Below is a small trained network, with its code and all its weights. Each question gives an input and a class and asks what happens when units are switched off, that is, made to give their printed mean instead of their output.

import numpy as np


def w(rows, s, z=0):
    codes = np.array(rows[::2]) - 128.0
    scale = np.full(codes.shape[1], s)
    scale[-1] = z or s
    return codes * scale


def f(y):
    return y / 2 * (1 + np.tanh(0.7978845608 * (y + 0.044715 * y**3)))


def log_softmax(a):
    a = a - a.max(-1, keepdims=True)
    return a - np.log(np.exp(a).sum(-1, keepdims=True))


def net(x, mask):
    res = np.array(x, float).reshape(1, 6) / 4 @ E
    y = f(res @ A[0][:, :-1].T + A[0][:, -1])
    res = res + np.where(mask, y, B[0][:, -1]) @ B[0][:, :-1]
    return log_softmax(res[-1] @ U[:, :-1].T + U[:, -1])


A, B = {}, {}
E = w([
[70,125,133,107,104,147,97,190,153,106,68],'x0',
[173,138,82,88,146,168,140,190,118,153,174],'x1',
[159,87,126,50,110,37,6,117,156,80,172],'x2',
[148,65,88,135,61,181,110,85,189,190,151],'x3',
[95,110,202,126,117,162,135,105,86,101,135],'x4',
[85,159,117,180,105,163,118,72,157,107,151],'x5',
],0.015)
A[0] = w([
[139,143,152,140,159,112,139,130,116,96,134,125],'n1',
[167,133,114,131,185,115,134,137,142,120,99,4],'n2',
[79,143,104,220,143,220,197,118,149,180,130,80],'n3',
[54,127,126,117,114,141,81,209,149,173,109,77],'n4',
[190,68,149,140,118,151,166,141,112,163,160,21],'n5',
[167,161,108,159,138,113,128,127,152,112,53,44],'n6',
[84,163,151,118,202,102,133,100,77,101,184,36],'n7',
[12,114,196,178,117,123,172,123,107,119,71,85],'n8',
[71,143,155,137,128,145,148,102,103,120,67,51],'n9',
[109,112,129,148,88,86,91,67,221,163,167,101],'n10',
[172,137,154,80,173,133,171,95,91,95,166,142],'n11',
],0.011,0.0037)
B[0] = w([
[123,154,136,176,110,65,105,171,126,98,144,153],'n1',
[166,152,123,110,118,83,155,178,129,152,78,140],'n2',
[131,217,66,183,37,243,180,128,157,161,149,253],'n3',
[47,82,114,70,98,121,148,192,133,92,131,172],'n4',
[98,116,205,123,129,123,180,90,158,196,237,163],'n5',
[104,91,93,145,166,128,165,98,152,153,58,145],'n6',
[155,220,114,145,129,152,68,167,87,55,167,172],'n7',
[68,113,204,149,177,151,127,79,35,100,2,236],'n8',
[111,161,178,149,129,76,205,61,182,86,47,187],'n9',
[142,88,100,169,127,99,89,9,168,78,116,192],'n10',
[252,125,140,139,117,91,119,106,55,169,145,168],'n11',
],0.008,0.022)
U = w([
[83,143,242,154,157,156,136,109,102,102,52,86],'0',
[163,65,113,133,67,95,43,38,200,123,134,254],'1',
[125,141,51,97,221,52,136,189,180,166,68,31],'2',
[124,171,109,176,80,233,169,115,147,179,125,191],'3',
[184,81,167,88,140,123,132,111,104,244,191,110],'4',
[174,186,150,145,167,73,87,152,79,112,152,48],'5',
[84,75,129,22,54,155,78,175,173,74,103,104],'6',
],0.011,0.0021)

Each question gives the input, the list of numbers given to net, and the class t.
The units are the neurons (one row each of A and B). Each row of codes is followed by its name. A weight is (code - 128) times the scale printed after its matrix; where a second scale follows, it is the last column's (A, B and U).
mask holds one flag per neuron, in row order. A switched-off neuron (its flag False) gives its mean, the last column of its row in B, instead of its output. The means were averaged over made-up inputs and are rounded, as every weight is.
A unit's drop is (log p(t) with every unit on - log p(t) with that unit switched off) / (log p(t) with every unit on - log p(t) with every unit switched off).
The circuit of an input: a set's keep is (log p(t) with only the set's units on - log p(t) with every unit switched off) / (log p(t) with every unit on - log p(t) with every unit switched off). Starting from all 11 units, units are removed one at a time, each time the one whose removal leaves the highest keep (on an exact tie, the one counted first), for as long as the keep stays at least 0.8.
units of the circuit, in order: the units of the circuit, biggest drop first
top k neurons: the k neurons with the biggest drops, biggest first
drop when u is switched off: that unit's drop, to one decimal
input [-7,-3,-2,-7,0,2], class 5: units of the circuit, in order : n7; n11
input [-5,7,8,4,1,-5], class 4: units of the circuit, in order : n5
input [2,-1,7,-5,0,5], class 5: top 2 neurons : n7; n3
input [5,-5,3,-2,-5,2], class 6: units of the circuit, in order : n4; n8
input [3,4,0,3,8,-4], class 4: units of the circuit, in order : n3; n8; n5
input [-3,8,-3,3,2,-3], class 4: top 2 neurons : n5; n11
input [-8,4,-7,-2,-2,-8], class 4: top 2 neurons : n11; n5
input [3,-8,7,-7,0,-7], class 5: drop when n7 is switched off : 0.1
input [-1,5,2,-4,-5,8], class 5: drop when n3 is switched off : 1.1
input [-8,2,0,1,-4,1], class 4: drop when n4 is switched off : 0.0
